Below are the code and all the weights of a small trained network. Each question names an input and a class and asks about switching units off, where a switched-off unit gives its printed mean instead of its output.

import numpy as np


def w(rows, s, z=0):
    codes = np.array(rows[::2]) - 128.0
    scale = np.full(codes.shape[1], s)
    scale[-1] = z or s
    return codes * scale


def norm(h):
    return h / np.sqrt((h * h).mean(-1, keepdims=True) + 1e-5)


def f(y):
    return y / 2 * (1 + np.tanh(0.7978845608 * (y + 0.044715 * y**3)))


def log_softmax(a):
    a = a - a.max(-1, keepdims=True)
    return a - np.log(np.exp(a).sum(-1, keepdims=True))


def net(x, mask):
    res = np.array(x, float).reshape(1, 3) / 4 @ E
    u = 0
    for l in range(2):
        y = f(norm(res) @ A[l][:, :-1].T + A[l][:, -1])
        res = res + np.where(mask[u : u + 5], y, B[l][:, -1]) @ B[l][:, :-1]
        u += 5
    return log_softmax(norm(res)[-1] @ U[:, :-1].T + U[:, -1])


A, B = {}, {}
E = w([
[56,149,45,251,211,92,59,95],'x0',
[194,182,102,179,80,187,166,107],'x1',
[128,177,242,152,201,164,38,80],'x2',
],0.0018)
A[0] = w([
[167,114,146,61,73,84,253,219,151],'0.n1',
[66,173,114,163,194,95,130,57,143],'0.n2',
[89,74,13,162,177,104,136,208,73],'0.n3',
[189,180,187,38,155,153,171,84,70],'0.n4',
[111,197,22,238,75,121,153,101,6],'0.n5',
],0.0032,0.0017)
B[0] = w([
[97,120,103,184,232,169,70,162,254],'0.n1',
[86,64,82,72,178,180,207,150,181],'0.n2',
[196,167,131,56,94,32,190,122,183],'0.n3',
[87,143,111,126,113,38,186,44,168],'0.n4',
[94,170,109,133,1,146,68,227,181],'0.n5',
],0.0038,0.0026)
A[1] = w([
[229,25,114,114,129,138,71,214,159],'1.n1',
[114,138,189,81,115,117,88,78,81],'1.n2',
[254,189,171,175,62,140,146,41,81],'1.n3',
[160,179,56,197,131,222,161,121,122],'1.n4',
[103,123,169,76,105,82,44,105,2],'1.n5',
],0.0044,0.00096)
B[1] = w([
[70,128,176,167,186,155,85,66,193],'1.n1',
[135,109,143,158,1,82,153,130,163],'1.n2',
[90,119,54,73,140,118,42,99,203],'1.n3',
[224,142,222,145,142,166,182,91,252],'1.n4',
[145,119,126,228,94,159,188,179,134],'1.n5',
],0.0047,0.0022)
U = w([
[28,48,159,134,254,137,67,164,225],'0',
[224,167,194,169,188,227,175,83,231],'1',
[98,67,229,187,27,68,193,153,118],'2',
[138,143,102,34,78,116,27,35,58],'3',
[123,116,35,46,161,20,210,180,60],'4',
[170,208,48,187,30,171,155,233,2],'5',
],0.008,0.0016)

Each question gives the input, the list of numbers given to net, and the class t.
The units are the neurons (one row each of A and B). Each row of codes is followed by its name. A weight is (code - 128) times the scale printed after its matrix; where a second scale follows, it is the last column's (A, B and U).
mask holds one flag per neuron, layer by layer. A switched-off neuron (its flag False) gives its mean, the last column of its row in B, instead of its output. The means were averaged over made-up inputs and are rounded, as every weight is.
A unit's drop is (log p(t) with every unit on - log p(t) with that unit switched off) / (log p(t) with every unit on - log p(t) with every unit switched off).
The circuit of an input: a set's keep is (log p(t) with only the set's units on - log p(t) with every unit switched off) / (log p(t) with every unit on - log p(t) with every unit switched off). Starting from all 10 units, units are removed one at a time, each time the one whose removal leaves the highest keep (on an exact tie, the one counted first), for as long as the keep stays at least 0.8.
circuit, biggest first: the units of the circuit, biggest drop first
top k neurons: the k neurons with the biggest drops, biggest first
top k neurons in layer l: the k neurons of layer l with the biggest drops, biggest first
input [-5,-1,8], class 2: circuit, biggest first	[1.n2; 0.n4]
input [-6,-5,0], class 0: top 2 neurons in layer 0	[0.n1; 0.n3]
input [2,-7,-2], class 4: circuit, biggest first	[0.n3]
input [-7,4,-6], class 1: top 2 neurons	[0.n1; 1.n4]
input [-2,7,-6], class 1: top 2 neurons	[1.n4; 0.n1]
input [7,-5,0], class 4: circuit, biggest first	[0.n3; 0.n1]
input [-2,2,-8], class 1: circuit, biggest first	[0.n1; 1.n4; 1.n1]
input [-4,1,-7], class 1: top 2 neurons in layer 0	[0.n1; 0.n2]
input [-8,8,3], class 3: top 3 neurons	[1.n3; 0.n4; 0.n2]
input [2,-8,0], class 4: circuit, biggest first	[0.n1; 0.n3]
input [-8,-3,2], class 2: top 3 neurons	[0.n4; 1.n2; 0.n2]
input [1,-7,-1], class 4: top 3 neurons in layer 0	[0.n3; 0.n1; 0.n5]
input [3,1,1], class 1: top 2 neurons	[1.n4; 0.n4]
input [-3,6,-8], class 1: circuit, biggest first	[0.n1; 1.n4]
input [-8,-1,6], class 2: top neuron	[1.n2]
input [7,5,-1], class 5: top 4 neurons	[0.n5; 0.n1; 0.n3; 1.n1]
input [0,6,6], class 3: top 2 neurons	[1.n3; 0.n1]
input [-1,3,8], class 3: circuit, biggest first	[0.n1; 1.n3]
input [-3,3,8], class 3: circuit, biggest first	[1.n3; 0.n1]
input [-7,-7,3], class 2: top 2 neurons in layer 1	[1.n2; 1.n5]
input [-4,3,-6], class 1: circuit, biggest first	[1.n4; 0.n1]
input [-8,7,4], class 3: top 2 neurons	[1.n3; 0.n4]
input [-3,-2,-8], class 0: circuit, biggest first	[0.n1; 1.n1]
input [7,-2,-2], class 4: circuit, biggest first	[0.n3]
input [-3,7,-7], class 1: circuit, biggest first	[1.n4; 0.n1]
input [-3,-7,2], class 2: circuit, biggest first	[1.n2; 1.n5]
input [-5,0,5], class 2: top 3 neurons	[1.n2; 1.n5; 0.n3]
input [-7,-8,-3], class 0: circuit, biggest first	[0.n1]
input [-4,2,1], class 3: top 2 neurons in layer 0	[0.n2; 0.n4]
